Below is a small trained network, with its code and all its weights. Each question gives an input and a target symbol and asks what happens when units are switched off, that is, made to give their printed mean instead of their output.

import numpy as np


def w(rows, s, z=0):
    codes = np.array(rows[::2]) - 128.0
    scale = np.full(codes.shape[1], s)
    scale[-1] = z or s
    return codes * scale


def norm(h):
    return h / np.sqrt((h * h).mean(-1, keepdims=True) + 1e-5)


def f(y):
    return np.maximum(y, 0)


def softmax(a):
    e = np.exp(a - a.max(-1, keepdims=True))
    return e / e.sum(-1, keepdims=True)


def log_softmax(a):
    a = a - a.max(-1, keepdims=True)
    return a - np.log(np.exp(a).sum(-1, keepdims=True))


def net(x, mask):
    ids = ['αβγδζηθλμξπστφψω'.index(c) for c in x.split()]
    T = len(ids)
    res = E[ids] + P[:T]
    u = 0
    for l in range(3):
        q, k, v = (norm(res) @ M[l].T for M in (Q, K, V))
        z = softmax(np.where(np.tri(T) > 0, q @ k.T / 2**0.5, -1e9)) @ v
        res = res + np.where(mask[u], z, O[l][:, -1]) @ O[l][:, :-1]
        u += 1
        y = f(norm(res) @ A[l][:, :-1].T + A[l][:, -1])
        res = res + np.where(mask[u : u + 8], y, B[l][:, -1]) @ B[l][:, :-1]
        u += 8
    return log_softmax(norm(res)[-1] @ U[:, :-1].T + U[:, -1])


Q, K, V, O, A, B = {}, {}, {}, {}, {}, {}
E = w([
[175,136,141],'α',
[158,142,187],'β',
[153,129,141],'γ',
[179,131,158],'δ',
[171,143,171],'ζ',
[75,117,3],'η',
[125,129,120],'θ',
[109,192,210],'λ',
[191,115,123],'μ',
[171,114,125],'ξ',
[177,117,159],'π',
[171,113,123],'σ',
[191,116,148],'τ',
[204,76,64],'φ',
[190,158,130],'ψ',
[190,115,156],'ω',
],0.017)
P = w([
[154,143,164],'0',
[150,17,130],'1',
[164,214,110],'2',
[119,123,127],'3',
[100,21,144],'4',
[245,234,134],'5',
[120,123,127],'6',
[105,21,136],'7',
[238,244,119],'8',
[117,124,126],'9',
[63,29,129],'10',
[239,254,139],'11',
[117,124,126],'12',
],0.018)
Q[0] = w([
[182,126,228],'L0H1',
[1,64,112],'L0H1',
],0.0084)
K[0] = w([
[182,89,199],'L0H1',
[4,102,144],'L0H1',
],0.012)
V[0] = w([
[137,166,74],'L0H1',
[2,192,22],'L0H1',
],0.0073)
O[0] = w([
[4,174,171,108],'L0H1',
[248,118,178,1],'L0H1',
],0.012,0.0085)
A[0] = w([
[147,197,95,85],'L0N1',
[170,124,67,19],'L0N2',
[81,129,148,179],'L0N3',
[185,68,75,198],'L0N4',
[99,10,138,41],'L0N5',
[150,119,186,41],'L0N6',
[119,128,139,6],'L0N7',
[198,194,136,1],'L0N8',
],0.012,0.003)
B[0] = w([
[226,161,92,216],'L0N1',
[61,113,163,137],'L0N2',
[102,69,28,237],'L0N3',
[13,164,232,192],'L0N4',
[208,64,215,255],'L0N5',
[129,134,31,135],'L0N6',
[151,138,255,128],'L0N7',
[146,142,226,198],'L0N8',
],0.0061,0.0049)
Q[1] = w([
[129,147,70],'L1H1',
[253,222,165],'L1H1',
],0.0074)
K[1] = w([
[176,100,34],'L1H1',
[207,2,193],'L1H1',
],0.006)
V[1] = w([
[84,1,106],'L1H1',
[47,57,19],'L1H1',
],0.0049)
O[1] = w([
[252,124,54,179],'L1H1',
[189,144,86,254],'L1H1',
],0.015,0.0015)
A[1] = w([
[79,53,106,93],'L1N1',
[209,140,141,41],'L1N2',
[254,59,197,105],'L1N3',
[66,172,109,69],'L1N4',
[211,112,42,39],'L1N5',
[95,212,152,255],'L1N6',
[128,214,31,51],'L1N7',
[34,127,152,192],'L1N8',
],0.012,0.003)
B[1] = w([
[204,123,100,214],'L1N1',
[122,61,129,173],'L1N2',
[91,114,5,200],'L1N3',
[122,126,80,182],'L1N4',
[71,105,143,186],'L1N5',
[172,127,72,229],'L1N6',
[154,143,172,223],'L1N7',
[92,106,66,253],'L1N8',
],0.012,0.0069)
Q[2] = w([
[173,254,29],'L2H1',
[188,21,161],'L2H1',
],0.0087)
K[2] = w([
[201,114,5],'L2H1',
[119,179,243],'L2H1',
],0.013)
V[2] = w([
[218,59,1],'L2H1',
[43,45,214],'L2H1',
],0.0088)
O[2] = w([
[1,85,75,255],'L2H1',
[23,222,221,57],'L2H1',
],0.0069,0.0086)
A[2] = w([
[161,63,140,96],'L2N1',
[39,108,98,194],'L2N2',
[250,24,118,42],'L2N3',
[124,32,117,192],'L2N4',
[50,99,128,2],'L2N5',
[163,24,220,172],'L2N6',
[203,197,20,99],'L2N7',
[203,229,171,47],'L2N8',
],0.015,0.0056)
B[2] = w([
[105,149,127,150],'L2N1',
[155,104,96,237],'L2N2',
[64,156,124,180],'L2N3',
[150,138,173,233],'L2N4',
[71,115,174,154],'L2N5',
[167,193,128,164],'L2N6',
[118,172,202,245],'L2N7',
[254,101,102,147],'L2N8',
],0.018,0.012)
U = w([
[103,212,160,199],'α',
[216,167,150,253],'β',
[176,112,140,46],'γ',
[131,93,252,119],'δ',
[138,127,149,87],'ζ',
[141,114,153,85],'η',
[167,119,132,87],'θ',
[47,148,107,111],'λ',
[150,117,132,117],'μ',
[142,118,130,92],'ξ',
[126,110,139,115],'π',
[143,111,136,121],'σ',
[134,102,130,140],'τ',
[102,61,195,155],'φ',
[139,179,48,79],'ψ',
[137,120,122,149],'ω',
],0.022,0.0048)

Each question gives the input, a string of symbols that net reads in full, and the target symbol t.
The units are the heads (2 rows each of Q, K, V and O) and the neurons (one row each of A and B). Each row of codes is followed by its name. A weight is (code - 128) times the scale printed after its matrix; where a second scale follows, it is the last column's (O, A, B and U).
mask holds one flag per unit, layer by layer, with each layer's heads first. A switched-off unit (its flag False) gives its mean, the last column of its rows in O or B, instead of its output. The means were averaged over made-up inputs and are rounded, as every weight is.
A unit's drop is (log p(t) with every unit on - log p(t) with that unit switched off) / (log p(t) with every unit on - log p(t) with every unit switched off).
The circuit of an input: a set's keep is (log p(t) with only the set's units on - log p(t) with every unit switched off) / (log p(t) with every unit on - log p(t) with every unit switched off). Starting from the 12 units with the biggest drops (on a tie, the unit counted first), units are removed one at a time, each time the one whose removal leaves the highest keep (on an exact tie, the one counted first), for as long as the keep stays at least 0.8.
units of the circuit, in order: the units of the circuit, biggest drop first
unit that matters most: the unit with the biggest drop
k most important neurons: the k neurons with the biggest drops, biggest first
input ξ π μ, target α: units of the circuit, in order	(L2N7 L2N8)
input λ β λ λ η, target δ: units of the circuit, in order	(L1H1 L0H1 L2H1)
input λ ψ ω λ λ α λ β, target δ: units of the circuit, in order	(L1H1 L0N5 L2N6)
input λ β λ λ λ λ λ λ, target δ: 4 most important neurons	(L1N6 L1N8 L2N5 L1N7)
input λ ψ γ ψ μ ω λ α λ ψ μ, target δ: units of the circuit, in order	(L1H1 L2H1)
input λ ψ ψ λ γ, target δ: units of the circuit, in order	(L1H1 L0N5 L2N6)
input ψ ξ λ θ ξ φ ψ μ λ β ψ, target φ: unit that matters most	L1N6
input λ μ λ ω τ, target δ: units of the circuit, in order	(L1H1 L2H1)
input λ θ λ β ψ λ τ τ, target δ: units of the circuit, in order	(L1H1 L2N6 L0N5)
input β ψ ω, target α: units of the circuit, in order	(L2N7 L2N8)
input λ λ θ γ λ λ γ μ, target δ: units of the circuit, in order	(L1H1 L2H1)
input λ γ η λ θ λ β ζ, target δ: units of the circuit, in order	(L1H1 L0N5 L2N6)
input λ τ θ, target α: 2 most important neurons	(L2N3 L1N2)
input λ α ψ ψ ψ, target δ: units of the circuit, in order	(L1H1 L2H1)
input σ β γ, target α: unit that matters most	L2N7
input λ ζ θ ψ ψ σ, target α: 3 most important neurons	(L2N7 L2N3 L2N2)
input λ θ ψ, target α: 3 most important neurons	(L2N7 L2N3 L1N2)
input λ λ ψ θ ψ β α θ γ β ψ, target δ: 2 most important neurons	(L0N4 L1N6)
input λ τ γ ξ β ω ω λ λ τ θ, target δ: 2 most important neurons	(L0N4 L1N6)
input λ ψ μ, target α: unit that matters most	L2N3
input ψ σ ψ λ λ τ β θ λ σ ξ γ, target α: 3 most important neurons	(L2N7 L1N2 L2N3)
input η ζ λ β λ β γ μ λ α γ ω, target α: 2 most important neurons	(L2N7 L1N2)
input λ λ θ λ ω, target δ: 4 most important neurons	(L1N6 L1N8 L0N4 L0N5)
input λ λ λ δ σ α, target α: 4 most important neurons	(L2N7 L2N3 L1N2 L1N5)
